Below is a small trained network, with its code and all its weights. Each question gives an input and a class and asks what happens when units are switched off, that is, made to give their printed mean instead of their output.

import numpy as np


def w(rows, s, z=0):
    codes = np.array(rows[::2]) - 128.0
    scale = np.full(codes.shape[1], s)
    scale[-1] = z or s
    return codes * scale


def f(y):
    return np.maximum(y, 0)


def log_softmax(a):
    a = a - a.max(-1, keepdims=True)
    return a - np.log(np.exp(a).sum(-1, keepdims=True))


def net(x, mask):
    res = np.array(x, float).reshape(1, 2) / 4 @ E
    y = f(res @ A[0][:, :-1].T + A[0][:, -1])
    res = res + np.where(mask, y, B[0][:, -1]) @ B[0][:, :-1]
    return log_softmax(res[-1] @ U[:, :-1].T + U[:, -1])


A, B = {}, {}
E = w([
[99,33,26,118],'x0',
[254,126,102,253],'x1',
],0.0087)
A[0] = w([
[105,69,60,152,116],'n1',
[178,108,127,254,98],'n2',
[243,152,60,223,88],'n3',
[56,133,161,46,118],'n4',
[150,228,210,136,153],'n5',
[129,44,67,110,107],'n6',
[51,101,157,23,103],'n7',
[188,98,96,214,150],'n8',
[129,98,117,127,122],'n9',
[109,207,214,174,88],'n10',
[104,44,50,133,146],'n11',
[113,50,49,141,106],'n12',
[158,194,193,115,110],'n13',
[136,37,41,96,102],'n14',
[174,126,128,161,251],'n15',
[121,75,31,119,108],'n16',
],0.0091,0.015)
B[0] = w([
[125,125,178,160,161],'n1',
[211,254,110,90,173],'n2',
[173,225,120,80,184],'n3',
[150,233,92,87,176],'n4',
[47,98,172,186,189],'n5',
[143,148,201,161,159],'n6',
[174,238,104,73,178],'n7',
[111,174,110,116,193],'n8',
[135,129,148,151,137],'n9',
[178,124,224,183,153],'n10',
[84,125,178,203,186],'n11',
[151,139,192,179,164],'n12',
[135,93,195,209,155],'n13',
[151,156,200,170,166],'n14',
[33,103,67,151,251],'n15',
[130,140,185,156,163],'n16',
],0.0085,0.015)
U = w([
[114,116,248,186,87],'0',
[140,209,85,98,78],'1',
[44,81,43,148,254],'2',
[178,84,120,100,80],'3',
[154,82,121,109,80],'4',
],0.013,0.0091)

Each question gives the input, the list of numbers given to net, and the class t.
The units are the neurons (one row each of A and B). Each row of codes is followed by its name. A weight is (code - 128) times the scale printed after its matrix; where a second scale follows, it is the last column's (A, B and U).
mask holds one flag per neuron, in row order. A switched-off neuron (its flag False) gives its mean, the last column of its row in B, instead of its output. The means were averaged over made-up inputs and are rounded, as every weight is.
A unit's drop is (log p(t) with every unit on - log p(t) with that unit switched off) / (log p(t) with every unit on - log p(t) with every unit switched off).
The circuit of an input: a set's keep is (log p(t) with only the set's units on - log p(t) with every unit switched off) / (log p(t) with every unit on - log p(t) with every unit switched off). Starting from the 12 units with the biggest drops (on a tie, the unit counted first), units are removed one at a time, each time the one whose removal leaves the highest keep (on an exact tie, the one counted first), for as long as the keep stays at least 0.8.
units of the circuit, in order: the units of the circuit, biggest drop first
unit that matters most: the unit with the biggest drop
k most important neurons: the k neurons with the biggest drops, biggest first
drop of u: that unit's drop, to one decimal
input [-3,3], class 2: most important neuron => (n15)
input [6,-6], class 0: units of the circuit, in order => (n14, n15)
input [-6,-8], class 1: 2 most important neurons => (n4, n7)
input [1,4], class 1: 3 most important neurons => (n2, n3, n5)
input [-3,-4], class 1: 2 most important neurons => (n4, n7)
input [1,-5], class 1: 3 most important neurons => (n7, n4, n15)
input [6,6], class 0: 4 most important neurons => (n11, n12, n7, n4)
input [7,7], class 0: 2 most important neurons => (n11, n12)
input [-7,8], class 1: 2 most important neurons => (n2, n3)
input [6,-8], class 1: 2 most important neurons => (n7, n4)
input [-5,-7], class 1: 2 most important neurons => (n4, n7)
input [-2,-3], class 2: 2 most important neurons => (n2, n3)
input [5,4], class 0: drop of n7 => 0.2
input [-1,-3], class 2: drop of n2 => 0.5
input [7,6], class 0: unit that matters most => n11
input [-1,3], class 2: drop of n7 => 0.2
